Below is a small trained network, with its code and all its weights. Each question gives an input and a target symbol and asks what happens when units are switched off, that is, made to give their printed mean instead of their output.

import numpy as np


def w(rows, s, z=0):
    codes = np.array(rows[::2]) - 128.0
    scale = np.full(codes.shape[1], s)
    scale[-1] = z or s
    return codes * scale


def f(y):
    return np.maximum(y, 0)


def softmax(a):
    e = np.exp(a - a.max(-1, keepdims=True))
    return e / e.sum(-1, keepdims=True)


def log_softmax(a):
    a = a - a.max(-1, keepdims=True)
    return a - np.log(np.exp(a).sum(-1, keepdims=True))


def net(x, mask):
    ids = ['αβγδζηθλμξπστφψω'.index(c) for c in x.split()]
    T = len(ids)
    res = E[ids] + P[:T]
    r = res
    for j in range(3):
        rows = slice(2 * j, 2 * j + 2)
        q, k, v = (r @ M[0][rows].T for M in (Q, K, V))
        z = softmax(np.where(np.tri(T) > 0, q @ k.T / 2**0.5, -1e9)) @ v
        o = O[0][rows]
        res = res + np.where(mask[j], z, o[:, -1]) @ o[:, :-1]
    y = f(res @ A[0][:, :-1].T + A[0][:, -1])
    res = res + np.where(mask[3:7], y, B[0][:, -1]) @ B[0][:, :-1]
    return log_softmax(res[-1] @ U[:, :-1].T + U[:, -1])


Q, K, V, O, A, B = {}, {}, {}, {}, {}, {}
E = w([
[197,122,173,67,198],'α',
[162,92,118,234,34],'β',
[133,115,85,134,145],'γ',
[106,99,98,113,165],'δ',
[223,71,130,57,101],'ζ',
[136,110,62,126,114],'η',
[118,104,78,115,138],'θ',
[136,107,67,121,91],'λ',
[119,87,186,206,155],'μ',
[85,92,93,57,134],'ξ',
[114,88,99,115,161],'π',
[113,94,101,91,205],'σ',
[131,99,59,87,113],'τ',
[1,186,154,199,127],'φ',
[134,114,60,120,96],'ψ',
[143,61,66,145,134],'ω',
],0.0091)
P = w([
[104,68,26,75,253],'0',
[101,72,57,105,206],'1',
[103,79,79,136,179],'2',
[99,72,103,126,146],'3',
[92,60,126,134,121],'4',
[104,80,137,159,103],'5',
[102,60,160,153,94],'6',
[103,61,167,142,90],'7',
],0.0052)
Q[0] = w([
[147,252,168,129,112],'H1',
[165,117,116,104,131],'H1',
[128,98,123,127,133],'H2',
[89,110,119,120,128],'H2',
[119,37,81,137,116],'H3',
[129,137,118,106,158],'H3',
],0.044)
K[0] = w([
[53,128,13,107,163],'H1',
[195,130,125,112,150],'H1',
[171,145,132,129,121],'H2',
[136,170,184,145,109],'H2',
[113,135,251,181,76],'H3',
[153,149,145,69,158],'H3',
],0.027)
V[0] = w([
[2,193,183,135,172],'H1',
[181,199,175,29,157],'H1',
[140,148,219,130,38],'H2',
[64,198,107,51,93],'H2',
[208,60,53,123,127],'H3',
[123,197,72,51,71],'H3',
],0.016)
O[0] = w([
[120,110,123,185,248,33],'H1',
[57,61,199,146,106,25],'H1',
[183,76,126,219,102,2],'H2',
[138,49,106,109,185,66],'H2',
[175,149,205,85,128,206],'H3',
[180,38,111,80,166,38],'H3',
],0.012,0.009)
A[0] = w([
[169,149,248,131,155,149],'N1',
[126,110,38,68,69,247],'N2',
[139,91,128,91,128,251],'N3',
[147,135,190,106,72,216],'N4',
],0.012,0.002)
B[0] = w([
[31,115,59,164,120,163],'N1',
[139,112,159,201,255,254],'N2',
[132,167,178,87,106,153],'N3',
[148,144,187,197,164,240],'N4',
],0.0097,0.018)
U = w([
[52,217,131,132,190,213],'α',
[202,178,101,195,122,194],'β',
[133,126,89,82,116,70],'γ',
[155,104,132,69,158,35],'δ',
[83,67,17,188,191,124],'ζ',
[148,117,107,87,130,59],'η',
[148,88,111,56,139,100],'θ',
[189,93,118,71,139,103],'λ',
[95,155,89,69,115,32],'μ',
[122,146,93,79,114,45],'ξ',
[139,121,102,79,125,88],'π',
[116,67,235,208,133,3],'σ',
[181,98,122,89,132,85],'τ',
[112,150,93,63,115,60],'φ',
[64,255,2,112,35,102],'ψ',
[7,77,147,99,38,213],'ω',
],0.0034,0.0052)

Each question gives the input, a string of symbols that net reads in full, and the target symbol t.
The units are the heads (2 rows each of Q, K, V and O) and the neurons (one row each of A and B). Each row of codes is followed by its name. A weight is (code - 128) times the scale printed after its matrix; where a second scale follows, it is the last column's (O, A, B and U).
mask holds one flag per unit, heads first, then neurons. A switched-off unit (its flag False) gives its mean, the last column of its rows in O or B, instead of its output. The means were averaged over made-up inputs and are rounded, as every weight is.
A unit's drop is (log p(t) with every unit on - log p(t) with that unit switched off) / (log p(t) with every unit on - log p(t) with every unit switched off).
The circuit of an input: a set's keep is (log p(t) with only the set's units on - log p(t) with every unit switched off) / (log p(t) with every unit on - log p(t) with every unit switched off). Starting from all 7 units, units are removed one at a time, each time the one whose removal leaves the highest keep (on an exact tie, the one counted first), for as long as the keep stays at least 0.8.
circuit, biggest first: the units of the circuit, biggest drop first
most important unit: the unit with the biggest drop
top k neurons: the k neurons with the biggest drops, biggest first
which heads matter: for each layer, one digit per head in row order, 1 if its drop is at least 0.15 and else 0, layers parted by /
drop of u: that unit's drop, to one decimal
input θ δ β σ β η, target β: circuit, biggest first => H1; H2; N2
input μ π ω ζ ω ζ ω π, target σ: circuit, biggest first => H1; N4; H2
input ω τ τ μ δ, target ψ: circuit, biggest first => N2; H3; H1; N4
input ψ β δ φ ξ ω θ ω, target ζ: which heads matter => 001
input θ φ δ, target ζ: circuit, biggest first => H3; H1
input φ δ θ, target ζ: circuit, biggest first => H3; N2
input δ μ λ, target ψ: circuit, biggest first => H3; N2; H1; N4
input η ξ ζ ω, target σ: circuit, biggest first => H1; N4; H3
input ζ ζ τ ω λ τ ξ ψ, target σ: circuit, biggest first => H1; N4; N2
input ω δ ψ η λ ω μ δ, target ψ: top 2 neurons => N2; N4
input φ σ α τ ζ ζ ω ξ, target σ: circuit, biggest first => H1; N4; N2
input β α δ α θ, target ω: circuit, biggest first => H1; N2
input α τ β ω α α δ μ, target ψ: circuit, biggest first => N2; H3
input β ξ β ξ σ, target β: most important unit => H1
input τ λ θ ω β τ, target β: top 2 neurons => N2; N1
input ζ λ ψ σ θ, target σ: which heads matter => 100
input β β ω β δ σ τ, target β: which heads matter => 110
input θ η γ ψ φ λ, target ζ: which heads matter => 001
input μ ψ β λ ω β λ ω, target β: drop of H1 => 0.5
input σ ξ μ σ δ θ θ θ, target ψ: drop of N2 => 0.6
input φ μ ξ λ φ ψ, target ζ: drop of H3 => 0.8
input β ψ λ λ π θ β π, target β: drop of H2 => 0.4
